In the rows, 128 means zero.
Facts:
{K_150, K_466, K_918, K_807, K_661, K_316, K_548, K_498, K_702, K_773, K_463, K_301} leplan gokel
{K_613, K_823, K_103, K_417, K_206, K_872, K_759, K_127, K_646, K_898, K_182, K_966, K_278, K_875, K_29, K_220, K_741, K_599, K_324} leplan tolotu
{K_191, K_804} leplan geta
{K_170, K_726, K_27, K_517, K_57, K_752, K_396, K_183} leplan midom
{K_740, K_153, K_795, K_820, K_796, K_487} leplan mepler
{K_863, K_545, K_302, K_162, K_75, K_800} leplan lesul
{K_632, K_208} leplan stedan
grezum c <- K_150, K_191, K_103, K_206, K_820, K_208, K_27, K_646, K_548, K_741, K_183, K_324
grezum b <- K_613, K_466, K_918, K_740, K_417, K_661, K_632, K_726, K_759, K_302, K_800, K_463, K_29, K_396, K_220, K_599, K_301
grezum a <- K_823, K_807, K_863, K_153, K_545, K_872, K_795, K_316, K_127, K_898, K_517, K_182, K_796, K_804, K_966, K_57, K_702, K_752, K_487, K_278, K_773
grezum d <- K_170, K_498, K_162, K_75, K_875
[K_150] nedir K_804
[K_823] nedir K_613
[K_466] nedir K_517
[K_170] nedir K_741
[K_918] nedir K_127
[K_740] nedir K_466
[K_807] nedir K_396
[K_103] nedir K_646
[K_863] nedir K_57
[K_417] nedir K_807
[K_661] nedir K_27
[K_153] nedir K_773
[K_632] nedir K_498
[K_872] nedir K_324
[K_759] nedir K_302
[K_820] nedir K_702
[K_302] nedir K_316
[K_316] nedir K_170
[K_127] nedir K_548
[K_208] nedir K_301
[K_27] nedir K_823
[K_646] nedir K_872
[K_898] nedir K_191
[K_548] nedir K_966
[K_517] nedir K_206
[K_182] nedir K_150
[K_796] nedir K_545
[K_804] nedir K_599
[K_966] nedir K_29
[K_57] nedir K_726
[K_702] nedir K_75
[K_752] nedir K_863
[K_487] nedir K_875
[K_278] nedir K_182
[K_75] nedir K_796
[K_875] nedir K_153
[K_800] nedir K_898
[K_773] nedir K_820
[K_463] nedir K_208
[K_29] nedir K_417
[K_396] nedir K_103
[K_741] nedir K_795
[K_183] nedir K_661
[K_599] nedir K_487
[K_324] nedir K_220
[K_301] nedir K_752

Known rows:
[167 169 110 115  99 136 109 158 127 154 137  85 128]: K_153
[140  94 146 124 114  97 113  67 142 121 140 149 157]: K_220
[142 120  99 131 117 106 186 100 118  85 116  40 183]: K_548
[124 127  90 114 106  92 178  85 102  99 134  53 188]: K_103
[185 158 155  48 127 123 145 109 109  47 140 112 142]: K_170
[145 100 163 139 102  84 130  98 160 106 115 153 152]: K_740
[149 183 118 122  89 154 134 137 138 147 147  92 112]: K_57
[147 119 108 114  83  98 164 115 111  97 129  39 208]: K_820
[124 136 110 126  84  75 188 119 116  82 118  61 185]: K_206
[148  81 163 139 104  94 105  82 151 101 144 123 136]: K_613
[150 183 118 123  88 155 136 136 139 147 147  93 112]: K_863
[113 136 124 133 112 105 168 113 108  82 142  46 206]: K_191
[153 164 116 121 112 135 123 162 110 154 138  93 113]: K_182
[146  89 161 137 113 106 116  88 152 108 132 140 155]: K_632
[158  73 169 130 113 104 118 101 130 128 128 139 157]: K_599
[118 113  99 108  89 116 173 115 104  67 126  56 184]: K_741
[145 190 108 128  96 113 128 161 142 134 125 105 112]: K_517
[139  77 150 123 107 124 112  94 148  91 126 148 149]: K_759
[134 100 174 146 129 112 109  93 152 106 142 139 171]: K_800
[145 100 162 138 101  83 128  98 162 105 115 155 152]: K_466

Rows, some named above:
[162 164 113 118 106 137 116 163 116 156 137  90 122] => K_487
[149 171 112 126  98 123 106 144 132 129 153  73  92] => K_823
[134 190 122 133 124 142 108 156 134 133 152  91 132] => K_898
[147  91 140 131 125 100 118  66 150 121 131 144 154] => K_396
[211 157 172  54 130 103 146 115 101  84 142  98 156] => K_875
[141 184  89 112 111 126 115 129 123 152 147 102 117] => K_872
[162 164 113 117 104 135 117 163 117 156 137  90 120] => K_487
[162 164 113 119 105 135 116 163 116 156 138  89 121] => K_487
[118 113  99 109  91 116 172 116 103  68 126  56 184] => K_741
[140 184  89 113 113 128 114 128 123 151 148 102 115] => K_872
[152 179  88 121 123 135 121 130 134 147 136  93 112] => K_807
[141 184  91 111 111 126 115 127 123 151 148 102 117] => K_872
[122 130  90 112 102  90 175  85  99 100 136  57 188] => K_646
[149  90 140 130 125 102 118  65 149 120 131 144 153] => K_396
[134  99 174 146 130 112 109  92 151 105 142 138 171] => K_800
[163 175  92 131 128 142 125 139 143 140 127  85 109] => K_966
[134 109 119 120 100  97 183 121  84 103 127  48 188] => K_150
[133  99 175 147 128 112 108  93 152 105 143 139 171] => K_800
[213 167 163  53 120 103 134 106 125  74 145  93 165] => K_75
[129 128 121 123  78 116 194  95 113  94 138  47 186] => K_208
[119 130  95 112  99  90 174  88  97  97 139  57 190] => K_324
[159  87 144 141 133 109 124  74 160 113 121 136 150] => K_29
[161  84 151 145 132 112 124  82 162 107 118 133 149] => K_918
[124 135 110 125  84  76 188 118 115  81 116  61 186] => K_206
[157 164 117 119 110 134 121 165 109 156 136  92 115] => K_804
[168 174 103 113  94 134 101 154 140 146 140  84 135] => K_702

The same nodes again, as new rows of numbers:
Known rows:
[137 137 138 148 134 149 113 116 127  54 117 101 133 134 121 123 145 128
 103 128 136 138 145  92  96 116 119 118 139 198 112 125 137 121 116 107
 115 133 106]: K_545
[134 128 143 138 115 145 119 120 123  83 146 108 137 137 115 115 117 111
 131 109 128 134 135 136 118 136 128 116 123 165 103 132 113 145 127 125
 108 126 123]: K_316
[125 117 121  94 152 128 131 144 136 155 138 149 105 127 138 120 123 130
 156 114 126 118 122 146 128 141 135 135 129 100 124 123 125 123 162 143
 134 104 170]: K_759
[129 132 132 141 130 111 132 151 122 231 143 152 138 112 121 141 167 120
 137 128 145 124 120 126 121 119 134 129 114  63 127 132 127 144 142 128
 159 122 109]: K_875
[148 128 131 128 108 146 106 128 122 106 111 105 155 129 126 136 119 106
 133 123 124 139 139 128 130 128 132 123 117 166 116 134 111 123 112 112
 128 140 100]: K_127
[141 140 138 152 115 138 126 120 128  43 116 137 133 140 110 134 139 116
 109 130 114 143 152 118 110 118 122 118 120 138 117 145 117 148  90 123
 105 130  99]: K_863
[141 121 123  98 138 113 155 118 136 194 120 155  98 130 119 132 134 152
 129 137 123 130 127 132 127 121 132 149 120 109 137 116 129 105 143 149
 129 113 159]: K_466
[137 136 131 135 112 142 118 138 115 128 110  98 134 138 125 129 115 111
 123 124 118 133 137 114 133 120 124 109 113 150 124 137 122 141 106 120
 113 140 103]: K_807
[107 118 116 101 119 127 125 120 121 103 150 161 125 127 131 155 127 149
 160 125 149 118 110 123 117 124 140 143 143 111 148 125 120 117 153 126
 162 120 160]: K_613
[108 120 120 139 135 123 143 118 136 166 142 116 127 110 137 119 111 140
 111 143 114 118 126 144 149 142 126 131 129 123 129 116 142 124 141 141
 122 137 134]: K_150
[135 127 146 147 113 146 128 117 121  49 145 106 131 130 119 120 115 119
 128 108 126 138 139 148 122 124 125 112 134 163 115 130 122 139 107 136
 111 121 111]: K_795
[108 116 135 140 127 120 137 116 134 130 172  92 129 123 136 103 104 140
 127 124 126 117 102 164 149 155 131 132 144 135 131 108 138 120 141 145
 117 129 151]: K_741
[149 132 140 129 120 137 128 125 130 110 101 119 133 137 123 124 137 104
 115 142 116 136 144 115 116 117 125 110 122 181 107 132 121 143 127 107
 119 133 105]: K_773
[141 116 115  97 142 126 117 151 130 147 107 161 122 124 141 138 133 132
 161 115 132 127 125 142 147 132 136 143 116 119 143 120 119 106 140 139
 145 122 144]: K_918
[147 131 141 130 117 136 124 127 127 139 108 116 135 134 124 129 133 102
 111 139 114 137 145 115 112 117 125 109 121 161 106 142 123 144 129 110
 119 133 106]: K_153
[ 89 119 136 118 108 115 122 105 132 120 169 117 137 125 122 127  99 130
 128 133 130 114  95 135 153 146 138 148 140 143 133 121 145 134 149 120
 139 149 151]: K_27
[110 118 123 129 121 122 129 118 136 186 148 103 143 121 143 121 102 126
 125 137 126 120 108 146 155 144 138 142 132 118 140 124 133 108 137 137
 131 146 133]: K_548
[142 139 140 152 119 141 129 122 123  49 115 134 133 138 110 133 136 120
 111 129 117 144 149 115 101 123 122 116 125 140 120 146 117 152  78 119
 105 129 101]: K_752
[111 121 129  85 126 124 117 127 127 107 133 174 112 132 126 140 123 138
 150 121 134 123 109 130 144 132 130 146 133 127 132 131 131 128 146 130
 157 129 168]: K_661
[134 127 107  98 146 124 126 150 123 158 131 145 109 131 141 124 128 147
 152 121 135 121 130 127 130 119 123 127 123  97 144 126 130 112 138 145
 132 124 158]: K_396

Rows, some named above:
[135 139 133 142 144 118 121 144 131 193 142 134 139 124 120 128 174 131
 133 124 155 121 113 112 126 112 130 131 124 100 141 118 139 128 131 116
 160 122 127] => K_75
[117 124 126 133 134 121 141 118 144 189 136 126 120 126 141 105 132 136
 106 144 125 117 113 136 147 131 128 135 145 129 131 111 148 110 156 129
 129 136 137] => K_820
[129 130 118 103 148 122 133 146 131 114 102 162 130 117 149 147 140 136
 148 120 133 118 120 125 140 129 125 128 127 113 135 133 127 124 143 120
 142 116 133] => K_800
[117 123 132 134 132 118 141 117 144 180 140 123 125 127 138 103 133 133
 111 148 124 116 112 137 151 133 129 133 141 135 132 112 148 113 157 128
 122 136 143] => K_820
[110 116 131 135 122 119 133 110 135 144 174  96 126 120 134  98 104 142
 125 122 128 117 103 163 150 147 133 131 145 127 130 106 139 118 142 152
 118 131 154] => K_741
[133 139 132 139 145 118 120 143 129 205 142 132 136 120 119 129 175 130
 134 124 157 121 112 108 125 112 132 131 126 104 136 116 137 126 125 114
 157 122 120] => K_75
[148 130 145 132 108 128 136 100 130 117 106 108 122 134 101 125 120 108
  94 140 121 141 144 122 125 122 131 130 108 159 117 123 119 136 111 125
 108 128 115] => K_517
[117 123 134 124 118 106 154  90 140 210 144 106 121 119 119 114 115 150
  97 148 131 127 118 143 147 135 136 157 132  97 140 108 132 110 131 153
 113 126 147] => K_206
[109 128 130 149 130 112 144 110 135 158 146 126 121 128 133 109 130 140
 110 155 123 126 119 140 123 145 128 137 141 109 135 129 136 125 101 140
 117 139 138] => K_208
[113 120 124 127 120 119 131 119 136 193 151 101 141 120 140 122 102 129
 129 137 129 122 111 148 156 143 139 142 135 114 139 123 130 102 140 132
 128 146 137] => K_548
[134 140 137 146 117 136 117 126 121  55 102 118 155 129 132 138 128  99
 122 127 121 132 138 109 123 121 120 117 124 156 116 142 119 145 107 102
 122 135  88] => K_898
[132 120 112 105 147 126 139 143 133 174 114 170 115 113 142 144 139 142
 140 126 125 123 133 136 130 121 126 130 127 115 128 125 128 115 161 140
 137 122 144] => K_599
[130 131 118 107 148 122 132 144 130 113 106 162 134 117 148 145 140 140
 145 127 132 122 121 123 133 127 126 130 130 115 137 133 130 121 138 122
 145 116 128] => K_800
[120 129 141 125  95 138 109 109 116  49 126 111 149 131 116 143 110 105
 128 123 130 131 123 112 121 128 136 124 129 178 121 137 119 153 131  99
 143 145 106] => K_823
[124 121 111 121 150 122 136 141 122 150 139 148 105 132 143 120 127 151
 144 114 144 128 136 134 121 117 121 133 148 115 146 130 136 113 147 154
 120 112 170] => K_220
[140 133 131 144 121 139 119 131 117  89 112 107 133 139 123 123 125 106
 130 120 130 134 148 117 119 125 122 115 137 160 124 135 129 140 116 118
 117 138 111] => K_872
[123 129 136 138 133 119 126 138 118 187 167 122 139 125 111 123 142 119
 157 102 153 123 113 145 125 132 137 128 120  74 124 123 119 142 131 136
 147 114 129] => K_170
[ 99 131 121 148 131 115 135 111 133 132 161 115 132 124 153 117 111 143
 124 142 124 119 114 132 142 134 126 134 145 100 144 128 146 109 128 132
 121 136 135] => K_191
[126 129 136 144 132 116 127 139 119 182 168 128 139 124 110 123 144 124
 155 101 151 122 111 154 123 134 136 132 120  73 126 125 119 148 127 134
 149 115 130] => K_170
[114 123 129 134 133 119 141 119 143 192 137 118 121 127 143 105 131 135
 107 148 124 114 111 135 149 134 130 131 142 129 135 111 146 109 158 129
 124 138 144] => K_820
[148 135 144 143 126 148 124 126 134 107 104 112 133 139 126 123 139 114
 110 133 125 132 138 107 128 115 125 116 130 177 117 127 133 131 123 106
 119 132 107] => K_702

The same nodes again, as new rows of numbers:
Known rows:
[ 88 108 157  82 112 101 147  85 118 143 162 172 170  98 145  73 103 117
  97 127 146 109 106 128 118 113 148 134 156]: K_632
[108  94 145 118 161 165 167  48  55 133 148 187 168 103 153 121 114 111
 120 173 164 126 108 106 145 159  95 135 153]: K_183
[101 107 140 120 131 114 115  92 103 170 173 153 159  92 137  82  88 135
 146 121 168 108 101 113 141 122 134 119 144]: K_466
[132 112 139 102 165 128 158  72  94 104 139 180 144 107 124 101 123 204
 140 161 160  95 107 138 127  85 114 123 179]: K_75
[119 107 181 115 150 139 134  69  65 159 137 179 158 139  90  59  79 183
 112 157 140 120 137 145 115 118 100 102 160]: K_773
[113 125 148 111 120 122 163 108 109 178 141 186 167 115 121 102  93 128
 122 123 152 128  85 116 160 107 148 137 157]: K_29
[123 116 185 100 155 133 136  72  64 141 158 177 160 166  95  88  96 161
 130 148 157 141 137 142 105 126 133 101 135]: K_182
[106  79 152 108 189 145 139  48  66 129 144 181 163 126 109 124 116 120
 100 176 168 144 113 137 134 141 135 140 138]: K_150
[101 114 150 119 121 127 162 114 114 162 146 184 156 105 121 114  77 130
 129 124 152 118 103 140 149  93 135 135 139]: K_396
[ 97 126 197 113 157 126 146  83  77 150 138 171 171 151 115  60  76 161
 152 190 164 105 119 117 122 118 121 103 136]: K_795
[132 127 178 117 121 144 156  94  61 163 127 187 174 159 105  91  64 149
 128 152 161 125 126 135 123  87  98 116 130]: K_807
[ 71 138 143 107 150 147 142 101 108 173 146 180 158  93 128 104  74 132
 118 113 165 121 103 129 133 101 157 129 163]: K_220
[126 110 166  77 132 116 145  61 105 109 115 180 166 116 167  96 129 161
 124 163 158  83  90 150  95  80 138 138 163]: K_498
[118 100 184 124 152 142 145  70  64 157 138 171 156 140  99  64  82 177
 106 153 148 117 138 148 113 119 113 100 153]: K_153
[111 123 146 114 121 123 159 116 113 174 144 182 165 109 119 102  88 125
 127 124 150 126  91 129 157  98 143 136 152]: K_417
[118 101 152 122 150 146 148  64  44 145 125 200 187 117 119 124 111 126
  98 170 174 130  95  97 164 118 129 166 150]: K_548
[123 123 177 106 160 132 151  79  64 132 152 166 165 134  83  74  84 176
 120 152 163 119 141 114 120  94  94  90 162]: K_796
[100  83 144 113 181 144 135  54  57 138 131 182 163 103 106 103 101 147
  90 178 154 132 116 131 146 126  96 147 169]: K_820
[108 119 173 100 143 152 134  80  55 148 142 144 143 175 106  75 102 144
 129 140 149 103 124 102 113 102 113 112 138]: K_898
[139  93 143 119 164 141 159  59 103 122 120 177 139 116 137  94 127 198
 127 162 151  88 105 165 119 105 137 127 168]: K_875

Rows, some named above:
[102 112 153 124 118 119 160 103  90 159 167 192 160 107 115  97 106 147
 118 114 158 109 110 106 165 115 173 147 149] => K_918
[124 109 187 114 154 135 147  62  73 144 150 173 158 156  96  86  90 159
 120 149 160 124 138 144 103 128 138  93 137] => K_804
[ 96 143 170 116 137 163 141  89  60 156 132 185 166 145 117  91  60 153
 125 140 175 119 141 138 103  93 116 110 140] => K_872
[115 125 151 115 165 122 157  83 103 111 129 184 155 132 157  89 119 183
 163 197 162  75  95 138 130 108 139 140 153] => K_170
[114  99 155 123 151 148 151  69  46 147 121 198 181 118 120 121 111 121
  98 169 176 129  99  98 166 118 129 162 149] => K_548
[ 97 141 171 116 139 165 137  86  58 159 136 187 166 142 116  89  62 155
 128 139 177 118 144 138 105  94 111 108 140] => K_872
[120 114 179 108 154 133 145  76  61 147 150 176 153 132  87  68  83 185
 118 154 154 123 141 133 117 105  94 101 165] => K_702
[118 116 205 118 142 160 147  67  59 141 153 166 174 136 126  98  83 154
 142 148 128 113 126 118 110 126 103  98 149] => K_823
[115 124 150 111 164 124 153  82 105 112 126 186 157 131 157  86 117 183
 167 197 164  78  96 139 130 103 137 136 153] => K_170
[119 119 201 117 139 162 147  68  55 139 155 167 172 131 120  98  77 151
 146 142 131 114 121 121 116 128 102  99 150] => K_823
[ 71 140 144 105 147 149 140 104 109 173 148 179 157  96 129 102  76 134
 116 120 161 123 103 130 135 100 155 127 165] => K_220
[101  95 152 123 156 125 159  80 116 157 159 164 146 110 113  88 106 144
 110 121 149 119 110 144 139 130 171 112 153] => K_599
[ 79  98 157 121 179 138 148  70  73 130 127 181 174 123 132 100  96 120
 123 214 174 115  98 104 153 133 120 148 139] => K_741
[ 89 108 135 102 136 137 143 101 107 156 166 149 129 133 123  83 120 121
 118 114 133 105  99 102 147 115 146 131 148] => K_800
[109  84 143 121 167 143 100  53  52 146 137 155 180 100 138 111  94 125
 131 170 185 122 104 107 141 119 101 138 136] => K_206
[ 90  91 143 108 175 167 129  58  53 137 127 150 148 139 122 112 123 108
 105 163 160 111  99  91 144 112 113 150 145] => K_191
[ 99  97 153 150 148 159 130  56  68 109 133 182 161 105 132  97 124 115
 108 189 159 158 109 110 133 113 116 148 153] => K_208
[ 89  89 142 109 175 166 124  60  55 135 122 149 143 139 126 116 119 106
 103 167 158 113  92  88 145 114 109 150 143] => K_191
[123 116 177 120 134 134 107  71  55 160 153 149 176 134 121  70  80 156
 150 148 176 109 133 121 113 114 103 102 129] => K_517

